Here is a tiny trained network, its code and every weight. The questions are about switching its units off for an input and a target symbol, where a switched-off unit gives its printed mean instead of its output.

import numpy as np


def w(rows, s, z=0):
    codes = np.array(rows[::2]) - 128.0
    scale = np.full(codes.shape[1], s)
    scale[-1] = z or s
    return codes * scale


def norm(h):
    return h / np.sqrt((h * h).mean(-1, keepdims=True) + 1e-5)


def softmax(a):
    e = np.exp(a - a.max(-1, keepdims=True))
    return e / e.sum(-1, keepdims=True)


def log_softmax(a):
    a = a - a.max(-1, keepdims=True)
    return a - np.log(np.exp(a).sum(-1, keepdims=True))


def net(x, mask):
    ids = ['αεημστφψ'.index(c) for c in x.split()]
    T = len(ids)
    res = E[ids] + P[:T]
    u = 0
    for l in range(3):
        r = norm(res)
        for j in range(2):
            rows = slice(2 * j, 2 * j + 2)
            q, k, v = (r @ M[l][rows].T for M in (Q, K, V))
            z = softmax(np.where(np.tri(T) > 0, q @ k.T / 2**0.5, -1e9)) @ v
            o = O[l][rows]
            res = res + np.where(mask[u + j], z, o[:, -1]) @ o[:, :-1]
        u += 2
    return log_softmax(norm(res)[-1] @ U[:, :-1].T + U[:, -1])


Q, K, V, O = {}, {}, {}, {}
E = w([
[58,204,128,125,128,133,145,102,136],'α',
[105,180,172,135,116,110,99,143,85],'ε',
[133,112,130,40,222,116,82,176,166],'η',
[152,91,30,193,189,149,31,78,62],'μ',
[132,23,193,130,110,129,112,170,127],'σ',
[145,106,91,12,80,89,144,63,99],'τ',
[124,146,194,135,101,119,106,173,88],'φ',
[125,86,208,137,100,127,108,180,101],'ψ',
],0.011)
P = w([
[244,249,253,98,158,202,67,54,86],'0',
[127,204,220,86,152,181,87,96,36],'1',
[74,192,174,91,111,151,96,147,49],'2',
[70,169,149,112,109,140,98,150,70],'3',
[71,154,140,119,100,132,107,149,93],'4',
[64,137,126,126,108,111,113,145,108],'5',
[66,136,123,124,102,104,122,145,116],'6',
[66,126,119,134,110,98,125,151,114],'7',
[64,116,114,141,117,82,136,140,122],'8',
[70,108,110,145,120,69,152,135,133],'9',
[72,104,111,140,128,47,158,127,141],'10',
[77,102,107,162,134,48,158,134,151],'11',
[96,92,108,178,130,9,168,116,164],'12',
[106,98,94,187,125,18,163,128,166],'13',
],0.0039)
Q[0] = w([
[46,232,113,151,110,80,100,88,64],'0.h1',
[103,94,251,185,67,143,111,200,91],'0.h1',
[134,133,148,132,125,132,130,130,124],'0.h2',
[120,117,163,139,122,115,120,135,110],'0.h2',
],0.028)
K[0] = w([
[109,254,119,148,118,119,129,100,91],'0.h1',
[162,128,218,142,98,100,103,174,84],'0.h1',
[133,127,130,125,127,124,126,128,126],'0.h2',
[130,121,119,128,124,97,122,147,123],'0.h2',
],0.038)
V[0] = w([
[170,166,65,35,158,212,94,153,100],'0.h1',
[107,140,124,106,194,35,107,187,196],'0.h1',
[19,134,51,154,103,170,193,182,164],'0.h2',
[206,142,140,79,116,252,101,128,94],'0.h2',
],0.018)
O[0] = w([
[112,31,62,104,174,91,212,204,178,116],'0.h1',
[193,128,154,90,179,168,32,83,213,135],'0.h1',
[114,42,55,130,116,97,112,116,247,1],'0.h2',
[179,149,221,118,154,202,3,7,131,150],'0.h2',
],0.0062,0.0046)
Q[1] = w([
[114,84,80,147,104,120,159,102,134],'1.h1',
[144,167,235,77,203,175,200,160,44],'1.h1',
[37,212,82,212,93,106,116,112,21],'1.h2',
[254,48,126,19,46,116,195,61,94],'1.h2',
],0.022)
K[1] = w([
[108,140,88,132,154,105,159,136,119],'1.h1',
[108,106,192,61,169,201,116,126,16],'1.h1',
[118,186,147,160,111,165,76,126,3],'1.h2',
[136,78,98,28,105,82,145,38,113],'1.h2',
],0.028)
V[1] = w([
[78,125,103,133,135,141,142,149,156],'1.h1',
[79,112,155,112,163,202,167,143,148],'1.h1',
[137,65,146,57,98,79,125,137,95],'1.h2',
[97,139,177,251,203,179,113,195,174],'1.h2',
],0.014)
O[1] = w([
[202,153,174,107,131,54,163,3,119,99],'1.h1',
[154,193,183,143,140,135,71,171,60,227],'1.h1',
[158,102,81,137,92,56,202,119,173,148],'1.h2',
[64,176,164,194,254,251,102,204,128,2],'1.h2',
],0.0046,0.005)
Q[2] = w([
[79,238,216,110,37,4,100,132,203],'2.h1',
[186,62,102,219,32,66,120,132,73],'2.h1',
[52,184,231,106,97,142,223,98,204],'2.h2',
[176,31,16,153,106,101,129,145,228],'2.h2',
],0.018)
K[2] = w([
[131,248,253,141,135,212,66,143,92],'2.h1',
[224,38,211,115,103,133,46,102,129],'2.h1',
[27,240,247,57,120,122,203,112,127],'2.h2',
[141,34,83,133,95,58,158,110,183],'2.h2',
],0.018)
V[2] = w([
[209,109,165,75,101,118,34,157,49],'2.h1',
[175,111,148,74,201,219,223,102,106],'2.h1',
[36,122,11,234,188,24,104,106,99],'2.h2',
[179,160,12,114,163,193,15,150,31],'2.h2',
],0.011)
O[2] = w([
[97,141,33,105,157,87,215,115,180,255],'2.h1',
[176,207,88,148,58,157,79,68,222,162],'2.h1',
[105,209,100,159,189,236,80,89,68,76],'2.h2',
[212,2,79,160,74,112,144,66,168,201],'2.h2',
],0.0049,0.011)
U = w([
[26,228,54,137,202,154,171,142,140,168],'α',
[120,115,119,125,152,144,119,116,136,7],'ε',
[214,118,135,61,234,136,52,213,204,176],'η',
[178,68,2,246,205,161,76,40,65,92],'μ',
[126,125,122,115,142,154,127,112,139,1],'σ',
[184,89,84,64,85,42,239,80,143,154],'τ',
[48,29,161,158,93,141,131,242,106,157],'φ',
[171,250,220,152,45,181,12,90,125,135],'ψ',
],0.0048,0.0039)

Each question gives the input, a string of symbols that net reads in full, and the target symbol t.
The units are the heads (2 rows each of Q, K, V and O). Each row of codes is followed by its name. A weight is (code - 128) times the scale printed after its matrix; where a second scale follows, it is the last column's (O and U).
mask holds one flag per head, layer by layer. A switched-off head (its flag False) gives its mean, the last column of its rows in O, instead of its output. The means were averaged over made-up inputs and are rounded, as every weight is.
A unit's drop is (log p(t) with every unit on - log p(t) with that unit switched off) / (log p(t) with every unit on - log p(t) with every unit switched off).
The circuit of an input: a set's keep is (log p(t) with only the set's units on - log p(t) with every unit switched off) / (log p(t) with every unit on - log p(t) with every unit switched off). Starting from all 6 units, units are removed one at a time, each time the one whose removal leaves the highest keep (on an exact tie, the one counted first), for as long as the keep stays at least 0.8.
circuit, biggest first: the units of the circuit, biggest drop first
most important unit: the unit with the biggest drop
which heads matter: for each layer, one digit per head in row order, 1 if its drop is at least 0.15 and else 0, layers parted by /
drop of u: that unit's drop, to one decimal
input α σ μ α τ α σ, target φ: circuit, biggest first	(0.h1; 1.h1; 1.h2)
input ψ ε ψ α τ σ α η τ ε ε σ η ε, target α: circuit, biggest first	(0.h1; 2.h2)
input η α τ σ, target ψ: which heads matter	11 / 01 / 00
input φ τ ε α α α ψ ε τ α α τ α α, target α: which heads matter	01 / 10 / 01
input μ α τ α τ φ ψ ε σ, target ψ: which heads matter	10 / 01 / 00
input η φ η φ μ τ η ψ, target ψ: which heads matter	11 / 01 / 00
input φ α α α τ τ μ τ α ε, target ψ: which heads matter	10 / 01 / 00
input τ α τ η α ε α ψ α ε ψ, target φ: which heads matter	11 / 11 / 11
input α φ α σ ε ψ α ψ φ σ, target φ: circuit, biggest first	(1.h2; 0.h2)
input τ τ τ α η α, target φ: most important unit	0.h2
input τ α α σ τ α α ε τ α τ ε, target φ: which heads matter	11 / 11 / 01
input τ α τ φ ε α α ψ, target ψ: which heads matter	10 / 01 / 00
input ε σ α α α φ, target ψ: which heads matter	11 / 01 / 00
input α α φ σ α α, target α: most important unit	2.h2
input ε τ α ε α σ η σ ε τ σ α α ε, target α: which heads matter	10 / 10 / 01
input α τ τ α ψ φ α α α η τ α ψ, target φ: which heads matter	00 / 11 / 00
input μ ε τ ε μ σ α α α ε τ φ, target ψ: which heads matter	10 / 01 / 00
input α τ φ φ α ε, target ψ: which heads matter	11 / 01 / 00
input η μ α, target ψ: drop of 0.h2	0.3
input ε ψ α η σ φ α τ α σ α α τ φ, target φ: drop of 2.h2	0.1
input μ φ ψ α ψ α, target φ: drop of 0.h1	0.0
